Below are the code and all the weights of a small trained network. Each question names an input and a class and asks about switching units off, where a switched-off unit gives its printed mean instead of its output.

import numpy as np


def w(rows, s, z=0):
    codes = np.array(rows[::2]) - 128.0
    scale = np.full(codes.shape[1], s)
    scale[-1] = z or s
    return codes * scale


def f(y):
    return np.maximum(y, 0)


def log_softmax(a):
    a = a - a.max(-1, keepdims=True)
    return a - np.log(np.exp(a).sum(-1, keepdims=True))


def net(x, mask):
    res = np.array(x, float).reshape(1, 5) / 4 @ E
    y = f(res @ A[0][:, :-1].T + A[0][:, -1])
    res = res + np.where(mask, y, B[0][:, -1]) @ B[0][:, :-1]
    return log_softmax(res[-1] @ U[:, :-1].T + U[:, -1])


A, B = {}, {}
E = w([
[159,50,102,103,73,205,47,209,128,50,114],'x0',
[81,111,232,65,223,108,146,227,134,138,95],'x1',
[124,174,69,130,153,9,154,75,82,1,89],'x2',
[118,82,56,23,128,70,208,191,49,176,132],'x3',
[110,210,105,69,71,144,74,162,81,101,132],'x4',
],0.0094)
A[0] = w([
[117,163,213,111,212,105,153,143,201,152,142,232],'neuron 1',
[178,133,48,188,70,130,66,56,91,156,131,226],'neuron 2',
[143,89,146,135,137,143,144,46,220,127,108,196],'neuron 3',
[116,183,107,60,109,104,99,180,104,138,84,201],'neuron 4',
[156,146,1,170,140,118,188,154,41,147,164,226],'neuron 5',
[91,186,187,137,172,145,108,168,110,51,18,184],'neuron 6',
[112,137,117,104,66,108,115,113,119,243,200,253],'neuron 7',
[137,96,101,178,57,221,107,85,75,154,190,221],'neuron 8',
[160,201,85,82,87,100,101,118,171,97,120,92],'neuron 9',
[145,82,137,13,94,162,134,180,100,123,146,223],'neuron 10',
[139,137,118,88,73,201,63,187,152,173,190,164],'neuron 11',
[117,112,126,125,150,202,133,128,154,183,163,119],'neuron 12',
],0.0084,0.0028)
B[0] = w([
[119,254,87,95,221,167,69,133,24,144,110,243],'neuron 1',
[22,154,210,100,11,92,128,152,215,104,166,253],'neuron 2',
[42,225,115,121,126,148,143,125,209,165,193,206],'neuron 3',
[176,89,52,123,112,177,186,115,109,41,89,205],'neuron 4',
[140,176,182,101,65,57,169,36,106,95,180,246],'neuron 5',
[103,135,74,66,130,148,148,219,88,99,86,212],'neuron 6',
[165,208,180,136,130,113,228,134,65,190,79,219],'neuron 7',
[144,92,117,153,67,65,189,122,182,110,132,236],'neuron 8',
[84,103,128,157,52,111,124,140,121,181,166,189],'neuron 9',
[185,84,107,108,104,178,137,107,84,134,99,235],'neuron 10',
[189,69,184,111,58,83,155,20,131,91,153,234],'neuron 11',
[120,111,190,93,133,130,97,59,106,146,112,200],'neuron 12',
],0.009,0.011)
U = w([
[157,78,62,145,121,110,66,200,102,44,47,81],'0',
[62,159,108,211,54,76,88,128,255,62,188,145],'1',
[191,165,163,75,111,104,245,52,129,123,66,151],'2',
[75,219,148,190,216,201,119,71,161,236,151,185],'3',
[208,61,105,136,99,167,100,78,153,74,123,5],'4',
[141,199,69,167,216,140,13,238,62,115,31,201],'5',
],0.0072,0.0018)

Each question gives the input, the list of numbers given to net, and the class t.
The units are the neurons (one row each of A and B). Each row of codes is followed by its name. A weight is (code - 128) times the scale printed after its matrix; where a second scale follows, it is the last column's (A, B and U).
mask holds one flag per neuron, in row order. A switched-off neuron (its flag False) gives its mean, the last column of its row in B, instead of its output. The means were averaged over made-up inputs and are rounded, as every weight is.
A unit's drop is (log p(t) with every unit on - log p(t) with that unit switched off) / (log p(t) with every unit on - log p(t) with every unit switched off).
The circuit of an input: a set's keep is (log p(t) with only the set's units on - log p(t) with every unit switched off) / (log p(t) with every unit on - log p(t) with every unit switched off). Starting from all 12 units, units are removed one at a time, each time the one whose removal leaves the highest keep (on an exact tie, the one counted first), for as long as the keep stays at least 0.8.
units of the circuit, in order: the units of the circuit, biggest drop first
k most important neurons: the k neurons with the biggest drops, biggest first
drop of u: that unit's drop, to one decimal
input [6,4,5,-5,3], class 5: units of the circuit, in order : [neuron 11; neuron 5]
input [5,-7,2,2,3], class 1: units of the circuit, in order : [neuron 2]
input [-2,-3,-2,-2,-7], class 1: 2 most important neurons : [neuron 8; neuron 10]
input [-2,0,6,-1,-3], class 1: 2 most important neurons : [neuron 7; neuron 10]
input [8,8,0,5,8], class 0: 2 most important neurons : [neuron 6; neuron 5]
input [-3,-5,-3,-3,-5], class 1: 2 most important neurons : [neuron 2; neuron 8]
input [6,6,2,-4,1], class 0: 2 most important neurons : [neuron 7; neuron 3]
input [8,5,-1,0,-4], class 0: 2 most important neurons : [neuron 5; neuron 6]
input [6,3,7,4,-7], class 0: 2 most important neurons : [neuron 7; neuron 11]
input [-5,-1,5,-8,-6], class 3: drop of neuron 1 : 0.1
input [-5,7,2,5,-4], class 5: drop of neuron 1 : 0.2
input [8,-4,7,0,4], class 1: drop of neuron 2 : 0.2
